Below is a small trained network, with its code and all its weights. Each question gives an input and a class and asks what happens when units are switched off, that is, made to give their printed mean instead of their output.

import numpy as np


def w(rows, s, z=0):
    codes = np.array(rows[::2]) - 128.0
    scale = np.full(codes.shape[1], s)
    scale[-1] = z or s
    return codes * scale


def f(y):
    return np.maximum(y, 0)


def log_softmax(a):
    a = a - a.max(-1, keepdims=True)
    return a - np.log(np.exp(a).sum(-1, keepdims=True))


def net(x, mask):
    res = np.array(x, float).reshape(1, 6) / 4 @ E
    y = f(res @ A[0][:, :-1].T + A[0][:, -1])
    res = res + np.where(mask, y, B[0][:, -1]) @ B[0][:, :-1]
    return log_softmax(res[-1] @ U[:, :-1].T + U[:, -1])


A, B = {}, {}
E = w([
[149,205,71,142,252],'x0',
[10,246,68,83,150],'x1',
[26,40,87,237,60],'x2',
[159,94,82,10,53],'x3',
[37,210,225,95,104],'x4',
[207,220,131,196,1],'x5',
],0.0068)
A[0] = w([
[182,249,104,73,100,208],'neuron 0',
[190,160,118,124,118,192],'neuron 1',
[143,120,88,90,195,223],'neuron 2',
[174,117,104,126,160,175],'neuron 3',
[178,81,173,142,130,196],'neuron 4',
[72,145,127,171,182,149],'neuron 5',
[86,58,82,126,126,222],'neuron 6',
[139,90,164,152,93,209],'neuron 7',
[143,118,71,154,176,159],'neuron 8',
[171,113,178,154,83,168],'neuron 9',
[88,116,124,28,149,195],'neuron 10',
[117,118,158,61,147,169],'neuron 11',
[91,145,140,122,78,178],'neuron 12',
[31,77,71,141,98,105],'neuron 13',
[131,226,153,165,85,252],'neuron 14',
[175,119,191,137,96,127],'neuron 15',
[130,193,150,160,123,188],'neuron 16',
[126,157,150,100,125,152],'neuron 17',
[58,115,128,163,143,163],'neuron 18',
[105,109,162,67,148,180],'neuron 19',
[87,100,106,125,147,184],'neuron 20',
[152,100,150,137,98,139],'neuron 21',
[125,230,85,128,75,243],'neuron 22',
],0.014,0.004)
B[0] = w([
[94,161,103,37,130,247],'neuron 0',
[149,102,117,74,127,191],'neuron 1',
[147,198,42,170,163,228],'neuron 2',
[180,173,103,111,176,189],'neuron 3',
[216,167,136,106,137,217],'neuron 4',
[92,116,129,179,176,205],'neuron 5',
[181,91,108,208,96,218],'neuron 6',
[181,107,254,131,85,210],'neuron 7',
[165,74,58,154,209,197],'neuron 8',
[186,122,197,78,127,213],'neuron 9',
[106,226,125,199,91,226],'neuron 10',
[123,187,108,161,93,194],'neuron 11',
[117,63,138,117,93,177],'neuron 12',
[118,49,143,169,55,212],'neuron 13',
[57,103,157,52,179,234],'neuron 14',
[189,184,213,66,129,197],'neuron 15',
[75,107,162,102,164,195],'neuron 16',
[76,170,134,72,114,168],'neuron 17',
[89,107,157,176,121,193],'neuron 18',
[146,203,130,185,66,195],'neuron 19',
[118,127,124,237,127,183],'neuron 20',
[197,126,161,111,71,183],'neuron 21',
[60,99,117,66,122,220],'neuron 22',
],0.0077,0.012)
U = w([
[207,118,204,83,101,254],'0',
[110,223,107,158,85,118],'1',
[114,6,138,169,49,105],'2',
[67,74,149,145,186,84],'3',
[69,132,110,16,107,77],'4',
[207,112,2,128,229,67],'5',
],0.0089,0.00078)

Each question gives the input, the list of numbers given to net, and the class t.
The units are the neurons (one row each of A and B). Each row of codes is followed by its name. A weight is (code - 128) times the scale printed after its matrix; where a second scale follows, it is the last column's (A, B and U).
mask holds one flag per neuron, in row order. A switched-off neuron (its flag False) gives its mean, the last column of its row in B, instead of its output. The means were averaged over made-up inputs and are rounded, as every weight is.
A unit's drop is (log p(t) with every unit on - log p(t) with that unit switched off) / (log p(t) with every unit on - log p(t) with every unit switched off).
The circuit of an input: a set's keep is (log p(t) with only the set's units on - log p(t) with every unit switched off) / (log p(t) with every unit on - log p(t) with every unit switched off). Starting from the 12 units with the biggest drops (on a tie, the unit counted first), units are removed one at a time, each time the one whose removal leaves the highest keep (on an exact tie, the one counted first), for as long as the keep stays at least 0.8.
units of the circuit, in order: the units of the circuit, biggest drop first
top k neurons: the k neurons with the biggest drops, biggest first
drop when u is switched off: that unit's drop, to one decimal
input [2,5,-1,8,-5,1], class 5: units of the circuit, in order	(neuron 2; neuron 7)
input [0,0,-5,-5,-6,4], class 5: units of the circuit, in order	(neuron 7; neuron 8)
input [1,2,0,0,-2,-6], class 5: units of the circuit, in order	(neuron 2)
input [6,-6,7,0,7,2], class 2: top 2 neurons	(neuron 0; neuron 3)
input [-3,6,3,6,-1,3], class 2: top 2 neurons	(neuron 13; neuron 12)
input [7,-6,-6,4,-2,5], class 5: units of the circuit, in order	(neuron 7; neuron 3)
input [5,6,8,-2,2,1], class 3: units of the circuit, in order	(neuron 5; neuron 19)
input [1,-7,-6,4,1,-7], class 1: top 2 neurons	(neuron 10; neuron 19)
input [-7,8,3,-1,-2,7], class 4: top 2 neurons	(neuron 14; neuron 22)
input [-3,4,-5,-7,-4,0], class 5: units of the circuit, in order	(neuron 7; neuron 10)
input [0,-2,-7,-1,-4,2], class 5: units of the circuit, in order	(neuron 7; neuron 3)
input [-2,8,0,8,-4,0], class 1: top 2 neurons	(neuron 10; neuron 14)
input [7,-3,8,1,-1,-8], class 2: top 3 neurons	(neuron 13; neuron 18; neuron 6)
input [-5,6,-7,-6,8,-6], class 1: units of the circuit, in order	(neuron 10)
input [8,5,-5,-2,-5,7], class 4: top 2 neurons	(neuron 0; neuron 22)
input [0,0,-8,-6,-3,2], class 5: top 2 neurons	(neuron 7; neuron 3)
input [-4,-3,1,8,5,-6], class 1: top 2 neurons	(neuron 10; neuron 19)
input [-2,7,2,-1,-2,-8], class 2: top 2 neurons	(neuron 13; neuron 6)
input [-2,5,-2,4,3,-3], class 1: drop when neuron 10 is switched off	0.2
input [-1,5,5,3,-8,8], class 2: drop when neuron 13 is switched off	0.2
input [6,3,6,0,2,-4], class 2: drop when neuron 14 is switched off	0.1
input [1,-4,-7,-3,5,2], class 4: top neuron	(neuron 0)
input [-7,-7,4,8,1,-1], class 0: drop when neuron 19 is switched off	0.0
